Here is a tiny trained network, its code and every weight. The questions are about switching its units off for an input and a target symbol, where a switched-off unit gives its printed mean instead of its output.

import numpy as np


def w(rows, s, z=0):
    codes = np.array(rows[::2]) - 128.0
    scale = np.full(codes.shape[1], s)
    scale[-1] = z or s
    return codes * scale


def norm(h):
    return h / np.sqrt((h * h).mean(-1, keepdims=True) + 1e-5)


def f(y):
    return y / 2 * (1 + np.tanh(0.7978845608 * (y + 0.044715 * y**3)))


def softmax(a):
    e = np.exp(a - a.max(-1, keepdims=True))
    return e / e.sum(-1, keepdims=True)


def log_softmax(a):
    a = a - a.max(-1, keepdims=True)
    return a - np.log(np.exp(a).sum(-1, keepdims=True))


def net(x, mask):
    ids = ['αδεζηθμξστφψ'.index(c) for c in x.split()]
    T = len(ids)
    res = E[ids] + P[:T]
    u = 0
    for l in range(2):
        q, k, v = (norm(res) @ M[l].T for M in (Q, K, V))
        z = softmax(np.where(np.tri(T) > 0, q @ k.T / 2**0.5, -1e9)) @ v
        res = res + np.where(mask[u], z, O[l][:, -1]) @ O[l][:, :-1]
        u += 1
        y = f(norm(res) @ A[l][:, :-1].T + A[l][:, -1])
        res = res + np.where(mask[u : u + 4], y, B[l][:, -1]) @ B[l][:, :-1]
        u += 4
    return log_softmax(norm(res)[-1] @ U[:, :-1].T + U[:, -1])


Q, K, V, O, A, B = {}, {}, {}, {}, {}, {}
E = w([
[134,156,133,147],'α',
[65,133,84,51],'δ',
[82,129,125,79],'ε',
[128,135,137,127],'ζ',
[204,174,2,85],'η',
[105,145,140,124],'θ',
[49,138,125,81],'μ',
[53,164,134,122],'ξ',
[96,188,144,129],'σ',
[144,204,100,154],'τ',
[219,247,108,251],'φ',
[12,183,189,203],'ψ',
],0.0059)
P = w([
[149,41,117,164],'0',
[64,144,77,204],'1',
[211,137,255,78],'2',
[75,149,84,189],'3',
[192,143,236,87],'4',
[77,160,88,189],'5',
[176,149,216,91],'6',
[78,170,95,182],'7',
[165,153,197,100],'8',
[81,174,100,172],'9',
[156,161,180,115],'10',
[89,188,103,161],'11',
[150,143,178,127],'12',
[81,158,91,177],'13',
],0.0059)
Q[0] = w([
[40,113,2,180],'L0H1',
[21,120,27,157],'L0H1',
],0.008)
K[0] = w([
[130,33,110,140],'L0H1',
[128,7,115,137],'L0H1',
],0.011)
V[0] = w([
[4,75,178,42],'L0H1',
[142,183,157,142],'L0H1',
],0.0047)
O[0] = w([
[116,112,213,179,1],'L0H1',
[33,86,160,3,70],'L0H1',
],0.0064,0.00048)
A[0] = w([
[99,132,57,209,247],'L0N1',
[98,58,134,2,81],'L0N2',
[143,93,85,94,192],'L0N3',
[230,135,118,83,245],'L0N4',
],0.0072,0.0015)
B[0] = w([
[125,119,74,58,253],'L0N1',
[154,167,171,188,182],'L0N2',
[82,113,188,199,118],'L0N3',
[45,155,254,189,153],'L0N4',
],0.008,0.0049)
Q[1] = w([
[148,99,227,150],'L1H1',
[154,122,8,161],'L1H1',
],0.013)
K[1] = w([
[112,254,157,70],'L1H1',
[148,3,110,133],'L1H1',
],0.0098)
V[1] = w([
[5,107,135,124],'L1H1',
[111,152,85,78],'L1H1',
],0.012)
O[1] = w([
[7,80,125,133,186],'L1H1',
[98,162,176,86,3],'L1H1',
],0.015,0.0021)
A[1] = w([
[93,57,208,121,190],'L1N1',
[58,197,157,94,242],'L1N2',
[85,81,39,117,171],'L1N3',
[156,78,89,254,251],'L1N4',
],0.0083,0.0024)
B[1] = w([
[102,159,1,61,195],'L1N1',
[181,97,193,126,222],'L1N2',
[137,202,179,199,210],'L1N3',
[135,35,169,64,255],'L1N4',
],0.0076,0.0047)
U = w([
[74,131,111,79,143],'α',
[197,188,224,185,189],'δ',
[104,215,122,159,42],'ε',
[126,5,155,175,57],'ζ',
[218,193,61,99,174],'η',
[167,192,186,14,98],'θ',
[93,64,104,90,165],'μ',
[54,169,195,84,63],'ξ',
[82,123,185,213,4],'σ',
[211,57,132,95,200],'τ',
[50,118,112,118,225],'φ',
[120,101,18,224,141],'ψ',
],0.016,0.0026)

Each question gives the input, a string of symbols that net reads in full, and the target symbol t.
The units are the heads (2 rows each of Q, K, V and O) and the neurons (one row each of A and B). Each row of codes is followed by its name. A weight is (code - 128) times the scale printed after its matrix; where a second scale follows, it is the last column's (O, A, B and U).
mask holds one flag per unit, layer by layer, with each layer's heads first. A switched-off unit (its flag False) gives its mean, the last column of its rows in O or B, instead of its output. The means were averaged over made-up inputs and are rounded, as every weight is.
A unit's drop is (log p(t) with every unit on - log p(t) with that unit switched off) / (log p(t) with every unit on - log p(t) with every unit switched off).
The circuit of an input: a set's keep is (log p(t) with only the set's units on - log p(t) with every unit switched off) / (log p(t) with every unit on - log p(t) with every unit switched off). Starting from all 10 units, units are removed one at a time, each time the one whose removal leaves the highest keep (on an exact tie, the one counted first), for as long as the keep stays at least 0.8.
units of the circuit, in order: the units of the circuit, biggest drop first
most important unit: the unit with the biggest drop
k most important neurons: the k neurons with the biggest drops, biggest first
top k neurons in layer l: the k neurons of layer l with the biggest drops, biggest first
input ζ φ φ ζ ζ φ ξ μ θ σ ζ ξ, target ψ: most important unit => L0N4
input θ μ α ζ σ ζ θ φ, target η: units of the circuit, in order => L0H1, L1H1, L0N1
input α θ μ θ α ζ η θ ζ φ, target φ: 4 most important neurons => L0N4, L0N3, L0N2, L0N1
input σ δ θ ζ θ φ μ ζ ζ ε ε θ, target θ: units of the circuit, in order => L1H1, L0N4
input ε ζ θ φ φ ζ τ, target δ: 3 most important neurons => L0N2, L0N1, L1N2
input σ θ μ θ ζ ζ θ θ θ ζ, target θ: units of the circuit, in order => L1H1, L0N4
input φ ζ μ φ ζ α, target ξ: units of the circuit, in order => L0H1, L1H1, L0N4
input η ζ ζ φ ζ ζ ζ σ φ σ σ θ σ ε, target ε: 3 most important neurons => L0N3, L0N4, L1N3
input μ δ ζ ζ τ φ φ ζ ζ θ ε ζ α, target ζ: 3 most important neurons => L0N4, L0N1, L0N2
input ζ φ ζ η ζ δ ζ μ, target ψ: units of the circuit, in order => L0N3, L1H1
input ξ θ φ θ μ σ ζ ζ θ ζ, target σ: 2 most important neurons => L0N2, L1N3
input ζ θ φ δ σ, target δ: 4 most important neurons => L0N2, L0N1, L1N4, L1N2
input δ α σ θ φ ψ ζ φ ε ζ ζ φ μ, target δ: 2 most important neurons => L0N2, L1N1
input ξ σ ψ ζ α ζ θ θ ζ α θ α ξ ξ, target σ: most important neuron => L0N2
input δ ζ ξ θ α ζ δ σ ζ α ζ ε ζ η, target δ: units of the circuit, in order => L0H1, L1N1
input ζ σ φ α σ ζ ζ ζ ζ μ ψ, target φ: top 2 neurons in layer 0 => L0N4, L0N1
input θ ζ τ ζ θ ζ ζ σ μ μ φ ξ ζ α, target η: units of the circuit, in order => L0H1, L1H1
input α θ δ ζ ζ δ ψ, target φ: units of the circuit, in order => L1H1, L1N1
input μ φ ζ α ζ ζ η ζ σ ζ τ ζ, target ζ: units of the circuit, in order => L1N4, L0H1
input θ ζ θ σ τ μ ζ ζ σ ε ζ θ, target η: units of the circuit, in order => L0H1, L1H1
input φ θ ζ ζ θ μ θ σ ζ ζ τ, target ξ: units of the circuit, in order => L0H1, L1H1
input δ μ σ θ τ, target ξ: units of the circuit, in order => L0N4, L0H1
input ξ σ ζ θ θ σ ζ α φ σ, target σ: 3 most important neurons => L0N2, L0N4, L1N1
input ε φ ε μ, target τ: 2 most important neurons => L0N4, L1N4
input ζ ζ ζ ε, target ψ: top 3 neurons in layer 0 => L0N4, L0N3, L0N2
input θ ζ ψ φ μ ζ ζ θ ζ δ φ α ψ ζ, target η: most important unit => L0H1
input τ φ ζ, target δ: 3 most important neurons => L0N2, L0N1, L1N4
input τ τ ζ σ α ζ θ φ θ, target δ: units of the circuit, in order => L0N1
input σ ζ φ ζ ζ α ε ζ η φ, target θ: top 2 neurons in layer 0 => L0N1, L0N2
input φ σ φ ε θ ζ θ τ ζ ζ ζ θ ξ δ, target ξ: units of the circuit, in order => L0H1, L1H1, L0N4
